Below are the code and all the weights of a small trained network. Each question names an input and a class and asks about switching units off, where a switched-off unit gives its printed mean instead of its output.

import numpy as np


def w(rows, s, z=0):
    codes = np.array(rows[::2]) - 128.0
    scale = np.full(codes.shape[1], s)
    scale[-1] = z or s
    return codes * scale


def f(y):
    return y / 2 * (1 + np.tanh(0.7978845608 * (y + 0.044715 * y**3)))


def log_softmax(a):
    a = a - a.max(-1, keepdims=True)
    return a - np.log(np.exp(a).sum(-1, keepdims=True))


def net(x, mask):
    res = np.array(x, float).reshape(1, 6) / 4 @ E
    y = f(res @ A[0][:, :-1].T + A[0][:, -1])
    res = res + np.where(mask, y, B[0][:, -1]) @ B[0][:, :-1]
    return log_softmax(res[-1] @ U[:, :-1].T + U[:, -1])


A, B = {}, {}
E = w([
[155,209,104,29,87,178],'x0',
[161,159,30,184,55,98],'x1',
[132,140,139,133,128,125],'x2',
[130,141,140,135,127,128],'x3',
[192,103,129,182,155,247],'x4',
[125,122,124,125,125,129],'x5',
],0.013)
A[0] = w([
[150,131,90,79,5,87,157],'neuron 1',
[183,134,71,125,103,157,111],'neuron 2',
[178,151,60,129,35,125,97],'neuron 3',
[180,140,51,213,71,133,126],'neuron 4',
[210,91,108,163,109,239,159],'neuron 5',
[76,183,148,3,47,123,181],'neuron 6',
[117,90,177,170,221,128,253],'neuron 7',
[203,114,111,197,198,207,215],'neuron 8',
[47,110,118,169,146,40,241],'neuron 9',
[104,160,67,120,24,71,195],'neuron 10',
[128,90,111,174,119,33,216],'neuron 11',
[154,113,119,29,170,104,164],'neuron 12',
[97,164,48,139,88,51,119],'neuron 13',
[119,71,178,162,155,205,153],'neuron 14',
[207,157,109,66,141,222,104],'neuron 15',
[167,198,117,33,94,198,206],'neuron 16',
[210,114,71,255,96,136,152],'neuron 17',
[73,131,193,47,175,97,227],'neuron 18',
],0.0093,0.0057)
B[0] = w([
[139,182,64,130,144,114,217],'neuron 1',
[156,158,147,128,108,153,168],'neuron 2',
[219,188,106,153,133,161,201],'neuron 3',
[190,129,127,174,33,134,217],'neuron 4',
[179,78,151,124,94,190,218],'neuron 5',
[73,159,63,88,111,139,246],'neuron 6',
[56,101,127,152,171,135,220],'neuron 7',
[121,81,133,176,132,208,229],'neuron 8',
[139,96,168,150,159,41,229],'neuron 9',
[139,191,98,148,144,91,238],'neuron 10',
[173,117,172,158,141,38,216],'neuron 11',
[93,129,118,96,113,147,177],'neuron 12',
[178,161,113,137,180,101,212],'neuron 13',
[105,99,106,156,170,210,197],'neuron 14',
[147,113,177,9,136,167,200],'neuron 15',
[160,168,134,39,124,211,240],'neuron 16',
[146,107,126,199,87,144,234],'neuron 17',
[26,66,109,54,74,90,227],'neuron 18',
],0.011,0.014)
U = w([
[44,80,189,83,161,29,166],'0',
[58,112,108,172,239,184,173],'1',
[36,163,96,48,42,108,189],'2',
[133,109,213,21,171,167,148],'3',
[173,172,157,172,180,20,175],'4',
[139,102,136,203,55,129,145],'5',
[135,254,72,115,165,105,58],'6',
[188,176,157,97,62,165,3],'7',
],0.0092,0.003)

Each question gives the input, the list of numbers given to net, and the class t.
The units are the neurons (one row each of A and B). Each row of codes is followed by its name. A weight is (code - 128) times the scale printed after its matrix; where a second scale follows, it is the last column's (A, B and U).
mask holds one flag per neuron, in row order. A switched-off neuron (its flag False) gives its mean, the last column of its row in B, instead of its output. The means were averaged over made-up inputs and are rounded, as every weight is.
A unit's drop is (log p(t) with every unit on - log p(t) with that unit switched off) / (log p(t) with every unit on - log p(t) with every unit switched off).
The circuit of an input: a set's keep is (log p(t) with only the set's units on - log p(t) with every unit switched off) / (log p(t) with every unit on - log p(t) with every unit switched off). Starting from the 12 units with the biggest drops (on a tie, the unit counted first), units are removed one at a time, each time the one whose removal leaves the highest keep (on an exact tie, the one counted first), for as long as the keep stays at least 0.8.
units of the circuit, in order: the units of the circuit, biggest drop first
unit that matters most: the unit with the biggest drop
top k neurons: the k neurons with the biggest drops, biggest first
drop of u: that unit's drop, to one decimal
input [0,-5,-1,3,3,5], class 1: units of the circuit, in order : neuron 14
input [0,-4,6,0,-5,1], class 0: units of the circuit, in order : neuron 16; neuron 3
input [7,8,3,4,-1,7], class 6: top 2 neurons : neuron 1; neuron 10
input [4,0,-8,-1,3,5], class 3: top 4 neurons : neuron 15; neuron 4; neuron 17; neuron 10
input [1,7,-4,-8,-4,6], class 6: top 3 neurons : neuron 1; neuron 3; neuron 10
input [-1,0,-4,6,4,-2], class 1: top 3 neurons : neuron 4; neuron 14; neuron 11
input [0,-6,8,1,6,-4], class 1: top 3 neurons : neuron 14; neuron 7; neuron 8
input [1,-8,5,-4,-8,5], class 2: top 2 neurons : neuron 6; neuron 18
input [0,-2,-3,-3,-6,-1], class 0: top 2 neurons : neuron 9; neuron 16
input [0,7,-4,7,-6,-8], class 4: top 3 neurons : neuron 11; neuron 9; neuron 16
input [7,0,1,-8,3,-2], class 3: top 3 neurons : neuron 15; neuron 4; neuron 17
input [5,-3,8,-1,1,-6], class 3: top 2 neurons : neuron 15; neuron 16
input [1,0,-1,8,7,-3], class 3: drop of neuron 14 : 0.1
input [5,3,-3,-6,0,-3], class 6: unit that matters most : neuron 1
input [-8,-8,-1,6,-2,-7], class 0: drop of neuron 7 : 0.0
input [6,0,-2,-5,6,-4], class 3: drop of neuron 10 : 0.1
input [1,-2,4,-5,-1,8], class 2: drop of neuron 9 : 0.2
